Each row was made from one path, in order. Every step used is in the known rows, and no mark comes twice. Write each row's path.
Each row is shifted at random along 3 fixed directions that mean nothing.
Known rows:
K -> S -> P -> X -> T -> Z -> A: [ -35   66   28   -3  357 -143  229    8   26  -23  -24   95 -104  162
 -318   33  112 -159  -81 -125  -25  135   66 -217   90 -197   69  -45
  127 -255   38   43  221 -120  301   -2 -215   79 -114   25   42   82
 -140  102]
Z -> S -> P -> X -> T -> L: [ -45  139  -38  -39  375 -221  478  -45   33   81  -19   81 -151  118
 -371   79  270  -63 -104 -132 -159   41   38 -141   82 -164   86    3
  183 -353  145   16  311 -129  352  -74 -208  247  -92 -102  -29   67
 -107   77]
P -> X -> T -> Z -> L -> A -> S -> N: [-239 -103  257  -21   92  -84  239  132  209  -91  131  -30  -79  149
  -80  101  -88 -206  -86 -232  138  305  200 -200  -57  -55 -169   39
  205 -134 -136   67  200  106  110  258 -187 -149 -265  -49  -77  126
 -150  388]
X -> T -> Z -> L -> A -> S -> P -> W -> K: [ -84   24   43 -146  160 -171  312   36   91   20   89   30  -60  173
 -362   22 -129 -355  -73 -241  219  313  181  103 -108 -208  162   74
  162   21   13   59   83  -46  229  -28  -19  -52  -66    5  -54  303
 -227   64]
Z -> A -> S -> P -> T -> X -> L: [  17  157   -2 -112  376 -144  326   -9   -6  166  -10   91 -193  154
 -414   20   88 -228 -107  -83  -43   97   92    1  -77 -182  213  -24
  153 -147  103   77  162 -197  363 -160 -101   90  -43   80  -18  224
 -156  -76]
F -> N -> L -> T -> X -> W: [ -96  121  212   41   70 -109  143  102   82   37  196   55 -121   92
 -183    0 -145 -172 -110 -182  224  341   96  -41 -189  -73  -18   26
  182   40  -17  282   33   -2   64   35 -118 -111  114   34  -50  211
 -184  243]
F -> K -> S -> P -> W: [ -30  116  -16 -107  274 -200  246  -43  -73   -2    1   64 -146   95
 -361   22  168 -129  -40 -117   -9   -3  -60  -94   25 -227  208  -72
  102 -158  130   -8  226 -125  360 -214  -72  121  -32  -21   59  138
 -180  -17]
N -> L -> A -> S -> P -> T -> X: [-146   60   38  -54  214 -204  494   -7  116  167   16   47  -88  115
 -319  103   15 -179 -135 -166  -33   74  129   -4 -139  -81  -11   78
  286 -203   87   29  238  -70  269    3  -61  107 -129  -55  -90  167
  -81  185]
T -> X -> W -> K: [-180   58  149  -21  133 -101  263  136  107   22  190   95  -42   63
  -33  -41 -181 -201  -83 -126  190  264   70    6 -118  -24  -18   81
  135  132   18  149   55   97   19  130 -153 -143  -54  -23  -31   44
 -149  260]
X -> T -> L -> S: [ 113  201   27   82  285  -96  166  140   91   19   55   10 -186  167
 -307   78  148  -18  -23 -129  -28   75  -43 -250   49 -270   92  -65
  158 -287  159  236  317 -131  232  -22 -245   73   61   51  -46  -66
 -152    8]
L -> T -> Z -> S -> P -> W: [   5 -130  180  -28  226 -112   13  158  -66 -135  201  -66 -172  273
 -219   27  -53 -338 -100  -83  244  263  -37 -221  -42 -202    5  -72
  177   24    1  234   73   29  273   63 -208 -250  -27  129   48  143
 -139   60]
P -> W -> K -> F -> S -> N -> L: [-209  -31    9 -152   40 -235  415 -134  122   78   68  179   -5   28
 -278  -29  -61 -169 -108 -266  281  296  211  150 -215 -131   52  196
  179   87  -12 -121   33   20   80 -120  120  178  -37 -225  -37  385
 -208  157]
T -> Z -> A -> S -> P -> X -> W -> K -> F -> N: [-256  -90  139 -139  321 -110  285   24   74  -89   55   20  -44  174
 -158  -77  -73 -265 -109 -182  206  269  228 -125 -132 -155  -19  105
   85 -100 -113  -57  136  -72  208   60 -119  -38 -198 -102   -1  195
 -305  309]
L -> Z -> T -> X -> W -> K -> F -> N -> S -> P: [-178  -30  147  -10  298 -107  130  106  -22    8  143   75  -93  222
 -215  -99 -146 -369  -65 -126  332  340  178  -69 -181 -196   81  170
  118   38  -60  163   24 -113  118   22  -74 -161   61   15   38  240
 -237  194]
T -> L -> A -> S -> N: [ -30   32  -27 -181   42 -156  339  -75   87  148  -63  116  -86   -9
 -269   37   -2 -197  -90 -131   25  157  252   98 -221 -162   66  132
  207  -14   57 -103  149  -34  152  -90   10   71  -69 -201  -85  238
 -174  101]
F -> Z -> S -> T -> X -> W -> K: [ -45  128  228   46  362  -41  179  228    2  -31  179   47 -108  233
 -229    8  -23 -164  -44 -124  122  121  -13 -194  -17 -183  145    7
  102  -45   45  229  149 -111  103   24 -264 -144  -15  157   78   59
 -158  196]
A -> S -> N -> L -> T -> X: [ -48    6   97 -102   11 -160  276 -107   78  186   29  168 -122   18
 -310  -11  -98 -233 -146 -181  208  304  264  208 -257  -78   68  140
  227  185   12   73  -34  -23  118 -127   84   66   63  -83  -84  352
 -148   75]
W -> P -> X -> T -> L -> S: [ -10  129  -63  -61  236 -169  307 -101   34   97  -28  147 -190   66
 -390  -39   99 -162 -150 -190  -29  189  163   88   17 -166  155   81
  158 -123  163   63  197  -77  253 -148  -32  171   49 -141  -61  127
 -147  -52]
N -> L -> T -> Z -> A: [ -39   36  -17 -119  -14 -133  359  -34  102  134   10  155    3   77
 -217   62  -65 -172  -95 -151  107  238  316   93 -136 -138   11   86
  262   19   58  -55   10   18  113  -92  -16   67    0  -93  -22  289
  -83  211]
P -> W -> K -> A -> S -> N -> L: [-329  -88   65 -217  -52 -156  583  -96  255  162  114  162   63  -83
 -155   -7 -110 -169 -149 -257  254  279  264  143 -219   86 -139  194
  183   87  -46 -211   53   99   63   35  108  203 -214 -272 -117  332
 -230  394]
W -> P -> X -> T -> Z -> A -> S -> N -> L: [   8  215  194   43  405  -73   47  161   -1  -20   68  -29 -153  218
 -456   11  117 -186 -131 -231   13  165   44 -210   -1 -113   43 -147
  166 -166    2  240  224 -158  279  -29 -302  -75  -34  228    4   46
 -273   64]
W -> P -> T -> Z -> S -> N -> L -> A: [ -92  -20   86  -78  117 -136  225   98   12    5   97   -3  -89  185
 -286   91   14 -315 -164 -201   83  191  112 -109 -129 -114  -72   40
  279 -120   -2   47  179   -1  134   66 -170 -165  -43  -14  -18  188
 -128  187]
K -> A -> S -> T -> X -> L -> Z: [ -81   -2  121  -41  239  -65  288   28  151   90   71   48  -92  119
 -237   66  -67 -195  -81 -114   53  170  250  -43 -101 -233  110   95
  147  -98   96  119  127  -58  167   -6  -58   22  -65  -21  -90  102
 -182  201]
W -> K -> A -> S -> T: [  31  140   92  -14  290    0  173  107   77   86  105   72  -38  139
 -342   20   13 -143  -61 -135  153   48   32 -111  -85 -225  193  -15
  101  -12  155  122  149 -160  200  -58  -98   71   30  149   -3   78
 -158   11]
F -> N -> S -> P: [  31   75  111  -28  287 -115  100  119  -74    2   51   20 -127  139
 -260   25  182 -181  -55    1   35   49  -70 -215  -54 -103  -25  -76
  164 -116  -11   70  206 -114  311  -38 -227 -133  -51   18   26   37
 -137   90]
N -> S -> P -> X: [ -29   39   -1  -75  297 -201  187  -41 -130   92   -1  137  -92   95
 -311   -6  141 -213 -157  -67   21  107   21   -2   -3  -74  103    3
  198   43   45   21  113  -24  348 -140  -78   10  -85  -13   48  114
  -53  -22]
Z -> A -> S -> N -> L: [ -10   71  159  -78  133  -41  115  104   70   94   79   55  -34   87
 -236   39  -33 -185  -60 -102  166  196  101  -60 -166  -47  -76  -66
  239  139  -82   78   70  -47  161  -35 -121 -114  -94   74    4  220
 -199  110]
T -> Z -> L -> A -> S -> P -> X -> W -> K -> F -> N: [-218  -48  -89 -242  188 -235  437 -201   21   58  -73  122   -6  116
 -324  -28  -66 -300 -148 -295  152  305  405  195 -185 -286  213  248
  148  -66  -47 -159  109  -91  215 -154  123  132 -104 -235  -41  435
 -272  185]
N -> S -> T -> Z: [  32  -89  132 -118  132 -123   34   51  -27   11   92   95  -85  120
 -220    8  -80 -398  -99  -36  268  306   67   39 -116 -171   86   80
  160  259  -45  113  -65   51  150  -59  -46 -243   28   56   64  150
  -40    8]
Z -> A -> S -> P -> W -> K -> F -> N -> L -> T -> X: [-378  -33  124 -103  197 -144  633  -41  310   95   81   89  -50  112
 -241  -49  -64 -108  -91 -260  186  208  333  -16 -207  -12 -121  167
  180 -215  -24 -122  208  -84  171   54   20  268 -162 -226 -115  306
 -279  426]
K -> F -> A -> S -> T: [ -68  -68  288   19  275   45  -23  172  143  -89  167  -50  -43  176
 -143    4 -107 -223    0  -41  309  186   78 -242 -137 -255  -67  -56
  111   98  -46  203   85  -87  130   75 -136 -210 -100  114   62  107
 -132  122]
Z -> T -> L -> A -> S: [  54  232  -59  -12  301  -79  361  113   65  156  -25   51 -138  131
 -345   98  200  -12    6 -113 -153  -51   75 -180   -4 -277  127  -30
  189 -334  197   91  374 -189  291  -96 -162  205  -46   72  -15   41
 -123   71]
T -> L -> Z -> S -> N: [ -74 -109   24 -169   22 -149  317  -49   42   66    0   89  -69   61
 -133   63  -13 -225  -74  -74   57  206  259    6 -148 -175  -45  143
  248  -11  -16 -110   89   73  102  -22  -50  -56  -96 -248  -20  248
 -127  230]
L -> A -> S -> P -> W: [ -27  -12  -31 -149  137 -161  290  -34  -17   66    6   90  -73   51
 -293    2  -43 -251 -107  -78   95  162  110   23 -141 -124   69   28
  179   16   81  -50  134  -37  305  -78   19   21 -143  -68    0  249
 -171   80]
T -> L -> A -> S -> P -> X: [-122  -58  110 -138  189 -162  203  -27   39   56   39   16 -110  113
 -250   11 -106 -337 -128 -128   94  218  180  127 -149 -139   62   78
  251  147    8   80   76   47  261  -30  -23 -121 -117 -100  -87  192
 -119  -24]
F -> N -> L -> T -> Z -> A -> S -> P -> X -> W: [ -25  119  194    4  367 -115  102  117  -22  -20   89  -65 -152  244
 -392   44   56 -191 -143 -223   93  215   77 -232  -83 -175   51 -103
  171 -210  -37  211  168 -184  358  -62 -220  -47  -23  166  -12  184
 -293  170]
L -> A -> S -> P -> X: [-102  -24   32  -80  203 -139  315  -22   15   47  -20   75  -70   84
 -223   40   27 -178 -128  -97  -18   77  148  -45  -75  -93    7   31
  221  -77   74  -57  204  -17  308   -1  -58   30 -214 -101  -41  123
 -103  146]
A -> S -> N -> L -> Z -> T -> X -> W -> K -> F: [-143   38  161    9  242 -102  165   91   56   59  150   45  -61  207
 -273  -42 -176 -255  -82 -254  323  349  206  -17 -221 -234  107  137
  168   70  -24  258   30  -99   55  -20  -40  -59   69  114   -8  276
 -278  185]
L -> Z -> T -> X: [ -66   80 -126  -62   64 -153  513 -103   13  196  -98  261  -90   22
 -185   45   27  -86  -59  -52 -103   82  295   32  -68 -185   91  163
  202 -204  164 -152  146   -6  138 -102   19  237  -63 -153   41  240
   -9  300]
N -> L -> S -> P -> W: [ -70  -67   91  -60  126 -191  212   20   51   16  123    6 -102  138
 -235   65  -44 -236 -132 -136  187  232   -8  -29  -98  -74  -85   -5
  273   43  -18   91  103   63  256  -25  -46  -90  -89  -53  -47  191
 -149  101]

Write each row's path:
[  74  226  141  103  346 -102   43  172  -82   90   97   -3 -171  214
 -396   63   30 -147  -81 -178   68  181    4 -217 -103 -243  141  -72
  185 -142   41  356  169 -181  225  -96 -203  -54   75  301   44  146
 -254  123]	A -> S -> N -> L -> Z -> T -> X -> W
[-133  -16   21  -70  305 -201  323  -48   36   56   70  119  -53  119
 -245  -63 -104 -280  -77 -136  219  261  173  101 -162 -209  138  184
  127   87   51   69   44 -109  154  -69  -42   18   -6 -124  -35  191
 -233   56]	T -> X -> W -> K -> F -> S -> P
[ -95   61   73  -86  315 -143  136  -82   33   37    1   59  -70  181
 -443  -90 -140 -333  -88 -232  238  277  347  154 -161 -405  307  134
  125  101   71  107  -21 -158  202 -189   54   24   65  -70  -24  333
 -226 -106]	W -> K -> F -> A -> S -> P -> X -> T -> L -> Z
[ -95  -97  102 -157   91 -162  196  -67   21    7   61   96 -127  162
 -221    3 -134 -391 -173 -143  179  364  303  146 -147 -147  116   85
  205  125   10    8 -106   58  208  -57  -25 -135  -19  -96  -77  341
 -112   36]	S -> P -> X -> L -> T -> Z -> A
[ -39   19   -9 -105  107 -189  348  -95   10  175   43  190  -25   48
 -298   58 -139 -281 -140 -136  163  344  248  165 -160 -182  129  177
  236  141   27   64  -42  -18   99 -155   78   24   49  -67   41  346
 -139  187]	N -> L -> Z -> S -> T -> X -> W
[-110   81  115   87  263  -40  207  136  169   74  169   93  -81  133
 -213   32 -137 -164 -124 -209  217  194   64 -162  -97 -143   89   93
  116  -64   98  165  167  -69   58   99 -128   42   32   48  -52   14
 -215  207]	L -> S -> T -> X -> W -> K -> A
[ -43  -12  112 -165   78 -122  192   12   33   89   43   72  -82  115
 -284   43  -78 -308 -129 -159  202  282  154    3 -198 -123    6   36
  222   67  -95    3    6  -14  166  -61  -39  -77  -63   50   30  357
 -131  110]	P -> T -> Z -> A -> S -> N -> L
[-207  141  108   57  158 -126  336  126  192  123  146  126  -55   93
 -240   50  -75 -146  -83 -295  164  242   96  -85 -140  -72   -7  106
  191 -100    3  146  187  -73    2  104 -116   51   12   19  -76  163
 -227  286]	Z -> T -> X -> W -> K -> S -> N -> L -> A
[-148  -46   35 -137  340 -165  366    0   57   -9   48   -9  -30  168
 -271  -17   -4 -271 -107 -181  197  180  173 -115 -145 -301   75  102
   60 -197   38  -34  132 -187  236  -35  -84   51 -119  -57   19  219
 -222  209]	X -> W -> K -> F -> A -> S -> P -> T -> Z
[ 147  237   44  -49  441   -4   36   92 -113   31   34  106  -23  246
 -480  -97  -18 -169  -27 -143  219  133  115  -82 -103 -398  431  -18
   28   32  126  182   70 -351  218 -278  -80   23  114  267  166  295
 -263  -96]	X -> W -> K -> F -> Z -> A -> S -> T
[-140  145  -31 -125  113 -194  585  -82  197  253   12  210    5  -22
 -355   35 -118 -190 -143 -262  119  239  283  251 -232  -94  160  234
  189   33  114  -44   86  -95   88 -113  120  223    3 -126 -102  260
 -205  228]	N -> L -> A -> S -> T -> X -> W -> K
[-158  230   34   28  269  -83  344  106  129  123   78  113  -65  136
 -326  -23  -41  -88  -41 -280  154  198  187  -73 -160 -234  135  118
  139 -160   53  174  242 -211   89  -42  -50  177   57   60  -29  200
 -288  226]	Z -> T -> X -> W -> K -> F -> N -> L -> A -> S
[-261  -45   39 -126  203 -163  488  -91  148  189   36  128   32   88
 -266  -33 -201 -333  -77 -203  280  331  453  213 -255 -220   37  258
  192   94  -15  -36  -49 -140   94 -115  121   91  -72 -169  -40  427
 -254  278]	N -> L -> Z -> T -> X -> W -> K -> F -> A -> S -> P
